Below are the code and all the weights of a small trained network. Each question names an input and a target symbol and asks about switching units off, where a switched-off unit gives its printed mean instead of its output.

import numpy as np


def w(rows, s, z=0):
    codes = np.array(rows[::2]) - 128.0
    scale = np.full(codes.shape[1], s)
    scale[-1] = z or s
    return codes * scale


def f(y):
    return np.maximum(y, 0)


def softmax(a):
    e = np.exp(a - a.max(-1, keepdims=True))
    return e / e.sum(-1, keepdims=True)


def log_softmax(a):
    a = a - a.max(-1, keepdims=True)
    return a - np.log(np.exp(a).sum(-1, keepdims=True))


def net(x, mask):
    ids = ['ΔΘΞΣΨβγελμτ'.index(c) for c in x.split()]
    T = len(ids)
    res = E[ids] + P[:T]
    u = 0
    for l in range(3):
        r = res
        for j in range(3):
            rows = slice(2 * j, 2 * j + 2)
            q, k, v = (r @ M[l][rows].T for M in (Q, K, V))
            z = softmax(np.where(np.tri(T) > 0, q @ k.T / 2**0.5, -1e9)) @ v
            o = O[l][rows]
            res = res + np.where(mask[u + j], z, o[:, -1]) @ o[:, :-1]
        u += 3
        y = f(res @ A[l][:, :-1].T + A[l][:, -1])
        res = res + np.where(mask[u : u + 8], y, B[l][:, -1]) @ B[l][:, :-1]
        u += 8
    return log_softmax(res[-1] @ U[:, :-1].T + U[:, -1])


Q, K, V, O, A, B = {}, {}, {}, {}, {}, {}
E = w([
[64,66,226,201,115],'Δ',
[103,236,184,205,93],'Θ',
[19,158,102,109,171],'Ξ',
[178,71,179,99,137],'Σ',
[65,70,184,237,81],'Ψ',
[134,166,101,61,170],'β',
[56,160,81,117,153],'γ',
[140,181,53,125,120],'ε',
[224,252,238,120,117],'λ',
[115,6,231,157,127],'μ',
[148,178,83,82,149],'τ',
],0.012)
P = w([
[83,118,136,113,50],'0',
[100,126,134,120,67],'1',
[113,135,134,130,87],'2',
[123,134,134,142,106],'3',
[134,138,134,148,123],'4',
[141,135,135,158,139],'5',
[151,138,134,166,154],'6',
[154,135,135,176,169],'7',
[165,137,132,181,182],'8',
[175,138,134,189,194],'9',
[189,140,123,208,194],'10',
[233,165,87,255,161],'11',
],0.0096)
Q[0] = w([
[107,142,159,141,154],'L0H1',
[81,251,121,168,202],'L0H1',
[132,133,118,114,107],'L0H2',
[131,128,118,114,112],'L0H2',
[131,247,69,93,183],'L0H3',
[125,84,166,158,82],'L0H3',
],0.022)
K[0] = w([
[118,120,121,166,135],'L0H1',
[187,122,112,207,252],'L0H1',
[122,133,133,120,121],'L0H2',
[120,129,131,116,118],'L0H2',
[157,127,115,196,230],'L0H3',
[124,121,133,83,73],'L0H3',
],0.02)
V[0] = w([
[191,133,123,139,89],'L0H1',
[94,134,216,100,158],'L0H1',
[132,144,126,139,183],'L0H2',
[160,140,116,198,254],'L0H2',
[49,135,196,87,180],'L0H3',
[51,128,176,97,166],'L0H3',
],0.0083)
O[0] = w([
[121,140,124,96,154,65],'L0H1',
[159,156,62,139,109,178],'L0H1',
[135,129,142,146,178,106],'L0H2',
[161,118,165,181,254,36],'L0H2',
[164,137,96,172,81,253],'L0H3',
[162,125,99,163,82,246],'L0H3',
],0.0077,0.0022)
A[0] = w([
[77,113,139,79,157,54],'L0N1',
[1,103,69,19,224,149],'L0N2',
[135,125,29,86,158,155],'L0N3',
[70,126,121,71,176,68],'L0N4',
[181,136,140,174,78,86],'L0N5',
[30,143,147,43,184,5],'L0N6',
[155,165,162,61,139,74],'L0N7',
[29,169,89,131,164,54],'L0N8',
],0.0089,0.0029)
B[0] = w([
[158,148,123,160,126,129],'L0N1',
[97,178,247,34,154,233],'L0N2',
[96,174,66,158,144,246],'L0N3',
[137,92,164,112,110,137],'L0N4',
[80,118,142,70,197,253],'L0N5',
[165,125,199,155,89,134],'L0N6',
[92,100,141,75,173,161],'L0N7',
[142,110,161,35,190,229],'L0N8',
],0.012,0.0027)
Q[1] = w([
[117,166,121,171,137],'L1H1',
[85,144,141,90,173],'L1H1',
[181,4,192,111,104],'L1H2',
[230,61,93,115,62],'L1H2',
[106,143,144,106,104],'L1H3',
[73,92,112,95,181],'L1H3',
],0.028)
K[1] = w([
[123,145,128,171,168],'L1H1',
[142,149,117,112,217],'L1H1',
[27,127,102,8,95],'L1H2',
[127,121,168,102,2],'L1H2',
[125,153,156,165,119],'L1H3',
[164,127,129,180,206],'L1H3',
],0.022)
V[1] = w([
[30,166,188,100,171],'L1H1',
[56,32,93,44,188],'L1H1',
[79,254,87,172,90],'L1H2',
[179,71,31,14,183],'L1H2',
[135,116,96,112,125],'L1H3',
[108,129,129,152,120],'L1H3',
],0.0076)
O[1] = w([
[134,72,37,177,91,254],'L1H1',
[222,193,134,215,52,159],'L1H1',
[119,82,244,132,127,219],'L1H2',
[35,4,74,31,212,94],'L1H2',
[128,103,130,107,157,121],'L1H3',
[158,119,116,139,122,131],'L1H3',
],0.0043,0.0077)
A[1] = w([
[90,132,113,97,133,4],'L1N1',
[203,70,118,100,103,99],'L1N2',
[154,144,83,173,99,72],'L1N3',
[82,140,142,80,166,71],'L1N4',
[154,152,121,146,135,128],'L1N5',
[140,185,126,91,138,133],'L1N6',
[121,117,2,171,108,106],'L1N7',
[90,164,35,123,137,177],'L1N8',
],0.016,0.0037)
B[1] = w([
[154,168,128,129,100,153],'L1N1',
[191,97,162,86,93,157],'L1N2',
[67,94,121,87,168,154],'L1N3',
[111,89,179,78,175,195],'L1N4',
[103,99,118,112,142,174],'L1N5',
[87,120,164,177,102,236],'L1N6',
[147,104,255,173,111,182],'L1N7',
[142,81,34,75,119,254],'L1N8',
],0.018,0.0061)
Q[2] = w([
[104,165,104,155,118],'L2H1',
[33,3,199,108,138],'L2H1',
[74,141,122,119,129],'L2H2',
[109,107,88,100,149],'L2H2',
[140,74,133,146,119],'L2H3',
[72,59,120,161,122],'L2H3',
],0.031)
K[2] = w([
[90,135,136,162,111],'L2H1',
[185,126,115,194,254],'L2H1',
[138,83,124,158,129],'L2H2',
[174,143,117,159,194],'L2H2',
[174,65,120,140,104],'L2H3',
[109,88,80,189,137],'L2H3',
],0.025)
V[2] = w([
[2,105,28,210,130],'L2H1',
[82,76,190,215,189],'L2H1',
[150,102,145,158,143],'L2H2',
[145,115,114,123,121],'L2H2',
[207,114,196,109,125],'L2H3',
[101,150,117,119,112],'L2H3',
],0.0093)
O[2] = w([
[10,78,54,130,128,62],'L2H1',
[122,154,133,89,2,254],'L2H1',
[147,145,148,119,79,106],'L2H2',
[128,129,140,141,110,143],'L2H2',
[104,112,80,101,94,128],'L2H3',
[129,120,125,149,166,130],'L2H3',
],0.0076,0.0072)
A[2] = w([
[97,247,66,95,121,251],'L2N1',
[183,144,143,109,163,29],'L2N2',
[131,158,176,166,137,136],'L2N3',
[160,96,107,64,119,149],'L2N4',
[128,98,27,121,165,195],'L2N5',
[52,138,145,107,132,58],'L2N6',
[116,139,56,96,103,239],'L2N7',
[91,165,51,13,142,42],'L2N8',
],0.015,0.0034)
B[2] = w([
[142,157,2,88,143,167],'L2N1',
[98,59,56,138,187,184],'L2N2',
[62,136,110,102,148,178],'L2N3',
[138,225,152,127,94,249],'L2N4',
[49,87,71,37,144,195],'L2N5',
[163,147,169,172,170,231],'L2N6',
[111,77,112,117,70,193],'L2N7',
[199,105,149,243,164,213],'L2N8',
],0.017,0.011)
U = w([
[45,72,202,217,49,129],'Δ',
[41,219,118,165,136,244],'Θ',
[67,71,154,37,97,212],'Ξ',
[186,134,128,53,193,181],'Σ',
[117,107,102,176,100,1],'Ψ',
[110,69,173,169,183,108],'β',
[73,54,151,132,182,71],'γ',
[48,124,254,71,181,83],'ε',
[155,145,135,178,100,2],'λ',
[155,136,188,81,61,221],'μ',
[130,124,216,180,176,107],'τ',
],0.0066,0.0028)

Each question gives the input, a string of symbols that net reads in full, and the target symbol t.
The units are the heads (2 rows each of Q, K, V and O) and the neurons (one row each of A and B). Each row of codes is followed by its name. A weight is (code - 128) times the scale printed after its matrix; where a second scale follows, it is the last column's (O, A, B and U).
mask holds one flag per unit, layer by layer, with each layer's heads first. A switched-off unit (its flag False) gives its mean, the last column of its rows in O or B, instead of its output. The means were averaged over made-up inputs and are rounded, as every weight is.
A unit's drop is (log p(t) with every unit on - log p(t) with that unit switched off) / (log p(t) with every unit on - log p(t) with every unit switched off).
The circuit of an input: a set's keep is (log p(t) with only the set's units on - log p(t) with every unit switched off) / (log p(t) with every unit on - log p(t) with every unit switched off). Starting from the 12 units with the biggest drops (on a tie, the unit counted first), units are removed one at a time, each time the one whose removal leaves the highest keep (on an exact tie, the one counted first), for as long as the keep stays at least 0.8.
units of the circuit, in order: the units of the circuit, biggest drop first
most important unit: the unit with the biggest drop
top k neurons in layer l: the k neurons of layer l with the biggest drops, biggest first
drop of u: that unit's drop, to one decimal
input τ Δ ε ε β μ Δ ε β, target ε: units of the circuit, in order : [L0N2, L0H3, L1N8, L1N4]
input Δ μ ε ε, target ε: most important unit : L0H1
input Σ Δ τ Ψ Ξ λ τ ε Ξ, target ε: units of the circuit, in order : [L0N2, L1N4]
input Σ γ Δ τ Θ, target Θ: units of the circuit, in order : [L1N7, L1N8, L2N1, L2N3]
input Δ Θ μ Θ Σ Ξ Θ, target Θ: units of the circuit, in order : [L1N8, L1N4, L2N3]
input Σ Δ Σ μ Σ γ β Ξ β λ Ξ, target λ: top 2 neurons in layer 0 : [L0N2, L0N3]
input μ Ξ τ Σ Ξ, target Σ: units of the circuit, in order : [L2H1, L1N8, L1N2, L1H2]
input Σ λ Ξ μ Ξ Σ, target Σ: units of the circuit, in order : [L2H1, L2N2, L1N2, L2N4]
input τ Θ τ, target Θ: top 2 neurons in layer 0 : [L0N2, L0N3]
input Δ τ γ, target τ: top 3 neurons in layer 1 : [L1N7, L1N4, L1N2]
input τ μ τ λ Ξ Θ γ, target Θ: top 2 neurons in layer 1 : [L1N8, L1N7]
input γ μ γ, target μ: top 2 neurons in layer 1 : [L1N7, L1N8]
input Ξ β ε Σ τ Ξ μ Ψ Θ Ξ, target Θ: top 2 neurons in layer 0 : [L0N2, L0N5]
input Ξ Ψ Σ Θ Σ ε ε τ Ξ β Ξ, target β: top 2 neurons in layer 2 : [L2N8, L2N5]
input Ψ τ Ψ β γ Ξ, target γ: most important unit : L0H3
input γ Σ Δ γ τ, target γ: top 2 neurons in layer 2 : [L2N5, L2N8]
input Ξ Ξ γ Ψ τ Θ τ Ξ, target τ: top 3 neurons in layer 1 : [L1N4, L1N7, L1N2]
input Ξ μ τ Θ γ γ τ Δ τ Ξ λ τ, target λ: top 3 neurons in layer 0 : [L0N2, L0N5, L0N3]
input τ Σ τ λ ε μ τ μ τ Ψ τ, target Ψ: top 4 neurons in layer 0 : [L0N2, L0N3, L0N8, L0N5]
input γ Σ Σ ε γ Σ β, target Σ: top 2 neurons in layer 1 : [L1N8, L1N6]
input γ μ ε Ξ Ξ Ξ ε Ξ ε, target Ξ: most important unit : L0N8
input Ξ γ γ τ Ξ Θ τ τ, target τ: top 3 neurons in layer 1 : [L1N4, L1N7, L1N6]
input Σ Ξ μ μ Ξ Ξ, target Ξ: top 3 neurons in layer 0 : [L0N8, L0N2, L0N5]
input λ Σ τ τ Ξ Ξ γ λ Ψ Ξ, target Ψ: top 4 neurons in layer 1 : [L1N6, L1N8, L1N7, L1N2]
input Δ Ψ Ξ Ξ γ Θ Θ Ξ, target Θ: drop of L0H3 : 0.6
input Ξ μ Ξ, target μ: drop of L2H1 : 0.1
input λ τ β Ξ Δ Ξ, target Δ: drop of L0H3 : 0.8
input Θ Ξ μ Ξ Δ γ Ξ Ξ τ Δ Ξ, target Δ: drop of L0H1 : 1.4
input τ Ξ γ Ξ μ μ ε γ, target ε: most important unit : L1N8
